Below are the code and all the weights of a small trained network. Each question names an input and a class and asks about switching units off, where a switched-off unit gives its printed mean instead of its output.

import numpy as np


def w(rows, s, z=0):
    codes = np.array(rows[::2]) - 128.0
    scale = np.full(codes.shape[1], s)
    scale[-1] = z or s
    return codes * scale


def f(y):
    return np.maximum(y, 0)


def log_softmax(a):
    a = a - a.max(-1, keepdims=True)
    return a - np.log(np.exp(a).sum(-1, keepdims=True))


def net(x, mask):
    res = np.array(x, float).reshape(1, 6) / 4 @ E
    y = f(res @ A[0][:, :-1].T + A[0][:, -1])
    res = res + np.where(mask, y, B[0][:, -1]) @ B[0][:, :-1]
    return log_softmax(res[-1] @ U[:, :-1].T + U[:, -1])


A, B = {}, {}
E = w([
[151,131,232,166,249,137,2,210,196,51,201,34],'x0',
[111,110,25,134,74,121,173,189,177,223,193,231],'x1',
[244,135,81,104,184,186,133,131,42,153,92,99],'x2',
[185,100,17,130,90,106,103,210,120,26,146,117],'x3',
[194,159,85,114,190,6,188,84,117,150,121,114],'x4',
[127,29,112,127,212,231,81,151,97,56,33,126],'x5',
],0.0073)
A[0] = w([
[63,127,194,116,141,162,74,181,159,102,131,109,144],'n1',
[182,55,62,122,135,145,123,229,136,113,157,162,221],'n2',
[149,125,59,25,53,138,165,113,79,199,64,178,230],'n3',
[162,164,125,91,167,1,149,104,142,125,165,80,148],'n4',
[138,154,69,154,118,87,182,159,114,237,139,190,223],'n5',
[30,88,185,82,96,204,146,134,141,121,152,131,180],'n6',
[150,152,110,103,112,81,140,79,106,178,191,211,62],'n7',
[183,129,133,172,179,137,69,86,46,66,68,87,253],'n8',
],0.0076,0.0034)
B[0] = w([
[111,62,165,119,143,130,62,86,221,96,157,181,218],'n1',
[13,70,40,188,8,149,105,127,65,81,79,79,219],'n2',
[104,173,146,27,103,148,172,30,179,175,160,218,251],'n3',
[162,188,25,75,92,90,182,45,170,4,138,61,213],'n4',
[56,85,135,89,96,222,115,127,204,235,192,167,229],'n5',
[29,131,42,253,104,68,67,122,168,46,141,180,205],'n6',
[138,94,164,73,163,118,125,153,215,156,248,129,189],'n7',
[145,83,137,21,203,206,191,106,179,38,165,45,253],'n8',
],0.0069,0.011)
U = w([
[97,72,108,152,157,197,91,143,80,127,37,136,133],'0',
[181,191,71,66,136,100,167,86,145,120,121,129,236],'1',
[196,99,167,123,200,149,123,158,94,79,64,78,161],'2',
[220,199,125,211,133,50,184,241,43,204,22,150,1],'3',
[70,145,82,179,29,92,96,171,125,92,131,128,175],'4',
[96,154,132,116,67,155,135,111,102,255,120,182,158],'5',
[123,118,207,88,156,142,93,158,207,167,182,154,67],'6',
[188,193,159,195,112,56,151,191,36,229,38,93,1],'7',
],0.0085,0.005)

Each question gives the input, the list of numbers given to net, and the class t.
The units are the neurons (one row each of A and B). Each row of codes is followed by its name. A weight is (code - 128) times the scale printed after its matrix; where a second scale follows, it is the last column's (A, B and U).
mask holds one flag per neuron, in row order. A switched-off neuron (its flag False) gives its mean, the last column of its row in B, instead of its output. The means were averaged over made-up inputs and are rounded, as every weight is.
A unit's drop is (log p(t) with every unit on - log p(t) with that unit switched off) / (log p(t) with every unit on - log p(t) with every unit switched off).
The circuit of an input: a set's keep is (log p(t) with only the set's units on - log p(t) with every unit switched off) / (log p(t) with every unit on - log p(t) with every unit switched off). Starting from all 8 units, units are removed one at a time, each time the one whose removal leaves the highest keep (on an exact tie, the one counted first), for as long as the keep stays at least 0.8.
units of the circuit, in order: the units of the circuit, biggest drop first
most important unit: the unit with the biggest drop
top k neurons: the k neurons with the biggest drops, biggest first
drop of u: that unit's drop, to one decimal
input [7,-1,5,3,-2,3], class 2: most important unit	n8
input [0,-8,-3,-1,1,2], class 2: units of the circuit, in order	n3; n8
input [7,-3,4,3,6,-1], class 2: top 2 neurons	n3; n8
input [5,5,-6,2,1,-3], class 4: top 2 neurons	n8; n3
input [-7,-3,-5,-5,-5,3], class 4: top 2 neurons	n6; n5
input [-2,4,5,-7,2,8], class 5: top 2 neurons	n3; n4
input [-5,-2,6,-6,-1,8], class 1: top 4 neurons	n3; n8; n2; n5
input [-2,-7,0,-8,2,1], class 2: units of the circuit, in order	n3; n5
input [-8,-5,2,-6,-7,5], class 1: top 3 neurons	n3; n5; n2
input [1,5,-6,-2,5,5], class 4: top 2 neurons	n3; n8
input [7,2,-5,0,5,8], class 2: units of the circuit, in order	n5; n3
input [4,-2,-6,-3,-7,-5], class 4: top 2 neurons	n6; n8
input [-5,6,-4,2,-1,7], class 5: top 2 neurons	n3; n5
input [7,-3,2,1,2,0], class 2: units of the circuit, in order	n3; n5
input [-6,7,-3,4,-4,2], class 5: most important unit	n3
input [2,5,1,-3,6,8], class 0: units of the circuit, in order	n2; n3
input [4,3,-5,0,8,6], class 4: top 4 neurons	n3; n8; n2; n7
input [0,-3,3,-1,-2,-2], class 2: top 3 neurons	n3; n5; n4
input [3,-8,-5,2,-3,8], class 2: top 4 neurons	n8; n5; n3; n7
input [8,-2,-6,-8,7,-5], class 1: units of the circuit, in order	n4
input [-2,1,-1,2,-7,6], class 4: top 2 neurons	n6; n2
input [2,-6,-4,7,2,2], class 2: units of the circuit, in order	n3; n8
input [7,5,7,6,7,4], class 2: top 2 neurons	n8; n6
input [-5,-3,0,3,-2,1], class 5: top 3 neurons	n4; n3; n8
input [4,-6,-4,0,8,3], class 2: drop of n5	0.2
input [5,5,-7,-6,-8,6], class 4: drop of n6	1.1
input [3,0,-5,1,-8,-8], class 4: units of the circuit, in order	n6
input [3,-5,-6,2,-8,-5], class 4: drop of n2	-0.1
input [-4,6,-2,4,1,4], class 5: drop of n3	0.1
